Below are the code and all the weights of a small trained network. Each question names an input and a class and asks about switching units off, where a switched-off unit gives its printed mean instead of its output.

import numpy as np


def w(rows, s, z=0):
    codes = np.array(rows[::2]) - 128.0
    scale = np.full(codes.shape[1], s)
    scale[-1] = z or s
    return codes * scale


def norm(h):
    return h / np.sqrt((h * h).mean(-1, keepdims=True) + 1e-5)


def f(y):
    return y / 2 * (1 + np.tanh(0.7978845608 * (y + 0.044715 * y**3)))


def log_softmax(a):
    a = a - a.max(-1, keepdims=True)
    return a - np.log(np.exp(a).sum(-1, keepdims=True))


def net(x, mask):
    res = np.array(x, float).reshape(1, 2) / 4 @ E
    u = 0
    for l in range(2):
        y = f(norm(res) @ A[l][:, :-1].T + A[l][:, -1])
        res = res + np.where(mask[u : u + 6], y, B[l][:, -1]) @ B[l][:, :-1]
        u += 6
    return log_softmax(norm(res)[-1] @ U[:, :-1].T + U[:, -1])


A, B = {}, {}
E = w([
[104,122,71,141,16,95,207,176,2,145],'x0',
[209,136,67,102,94,116,150,141,214,72],'x1',
],0.0079)
A[0] = w([
[38,85,203,103,169,116,77,129,84,252,2],'0.n1',
[169,201,143,185,75,169,48,166,131,151,133],'0.n2',
[150,139,178,164,114,131,110,102,173,161,78],'0.n3',
[204,176,83,106,123,88,152,152,173,80,54],'0.n4',
[111,179,129,126,174,198,142,53,37,214,83],'0.n5',
[83,215,106,217,154,99,121,103,175,176,172],'0.n6',
],0.0043,0.0028)
B[0] = w([
[246,177,128,242,88,104,231,113,162,44,252],'0.n1',
[171,168,123,99,171,127,170,121,97,156,130],'0.n2',
[68,35,128,86,191,106,183,142,77,132,133],'0.n3',
[64,128,166,211,175,87,183,96,100,78,183],'0.n4',
[118,113,115,183,102,116,254,127,146,55,210],'0.n5',
[213,141,144,105,157,85,128,132,111,149,164],'0.n6',
],0.0057,0.0037)
A[1] = w([
[161,126,1,88,113,120,166,143,169,83,105],'1.n1',
[103,117,70,137,16,106,155,173,23,179,175],'1.n2',
[127,111,158,32,158,147,69,132,165,196,6],'1.n3',
[139,147,88,141,57,133,149,189,38,142,53],'1.n4',
[145,125,151,124,126,181,107,112,190,134,40],'1.n5',
[91,130,200,188,142,141,90,103,68,215,173],'1.n6',
],0.0085,0.0016)
B[1] = w([
[126,149,150,193,114,144,194,148,101,110,173],'1.n1',
[83,93,9,49,102,163,123,195,93,191,246],'1.n2',
[150,103,130,85,164,120,109,128,117,160,153],'1.n3',
[71,116,109,85,127,141,70,148,98,158,212],'1.n4',
[96,99,103,114,87,106,155,121,32,164,153],'1.n5',
[149,150,104,187,75,114,219,146,152,63,158],'1.n6',
],0.011,0.013)
U = w([
[175,78,159,1,247,116,73,62,144,170,178],'0',
[20,122,7,83,61,177,140,218,69,160,202],'1',
[183,148,170,247,141,113,218,96,141,48,224],'2',
[87,182,183,119,108,148,71,125,135,152,5],'3',
[92,166,168,126,78,126,40,110,145,123,9],'4',
[117,185,170,117,97,123,35,139,127,120,1],'5',
[92,157,144,120,106,174,70,103,143,110,34],'6',
],0.0099,0.0044)

Each question gives the input, the list of numbers given to net, and the class t.
The units are the neurons (one row each of A and B). Each row of codes is followed by its name. A weight is (code - 128) times the scale printed after its matrix; where a second scale follows, it is the last column's (A, B and U).
mask holds one flag per neuron, layer by layer. A switched-off neuron (its flag False) gives its mean, the last column of its row in B, instead of its output. The means were averaged over made-up inputs and are rounded, as every weight is.
A unit's drop is (log p(t) with every unit on - log p(t) with that unit switched off) / (log p(t) with every unit on - log p(t) with every unit switched off).
The circuit of an input: a set's keep is (log p(t) with only the set's units on - log p(t) with every unit switched off) / (log p(t) with every unit on - log p(t) with every unit switched off). Starting from all 12 units, units are removed one at a time, each time the one whose removal leaves the highest keep (on an exact tie, the one counted first), for as long as the keep stays at least 0.8.
units of the circuit, in order: the units of the circuit, biggest drop first
most important unit: the unit with the biggest drop
k most important neurons: the k neurons with the biggest drops, biggest first
drop when u is switched off: that unit's drop, to one decimal
input [-4,-2], class 0: units of the circuit, in order -> (1.n2 1.n1)
input [-6,-3], class 0: most important unit -> 1.n2
input [0,-2], class 2: units of the circuit, in order -> (0.n1 1.n2)
input [2,7], class 2: units of the circuit, in order -> (1.n2 1.n1)
input [-4,5], class 2: 3 most important neurons -> (1.n2 1.n4 1.n1)
input [-6,5], class 0: 2 most important neurons -> (0.n1 1.n2)
input [-5,7], class 2: 2 most important neurons -> (1.n2 1.n4)
input [-3,3], class 0: 4 most important neurons -> (0.n1 0.n5 1.n2 1.n6)
input [0,-8], class 2: 2 most important neurons -> (1.n2 0.n1)
input [-5,8], class 2: drop when 1.n2 is switched off -> 1.0
input [-1,-7], class 2: drop when 1.n2 is switched off -> 0.2
input [-2,1], class 0: drop when 1.n2 is switched off -> 0.2
input [-3,6], class 2: drop when 1.n2 is switched off -> 0.8
input [-7,-3], class 0: units of the circuit, in order -> (1.n2)
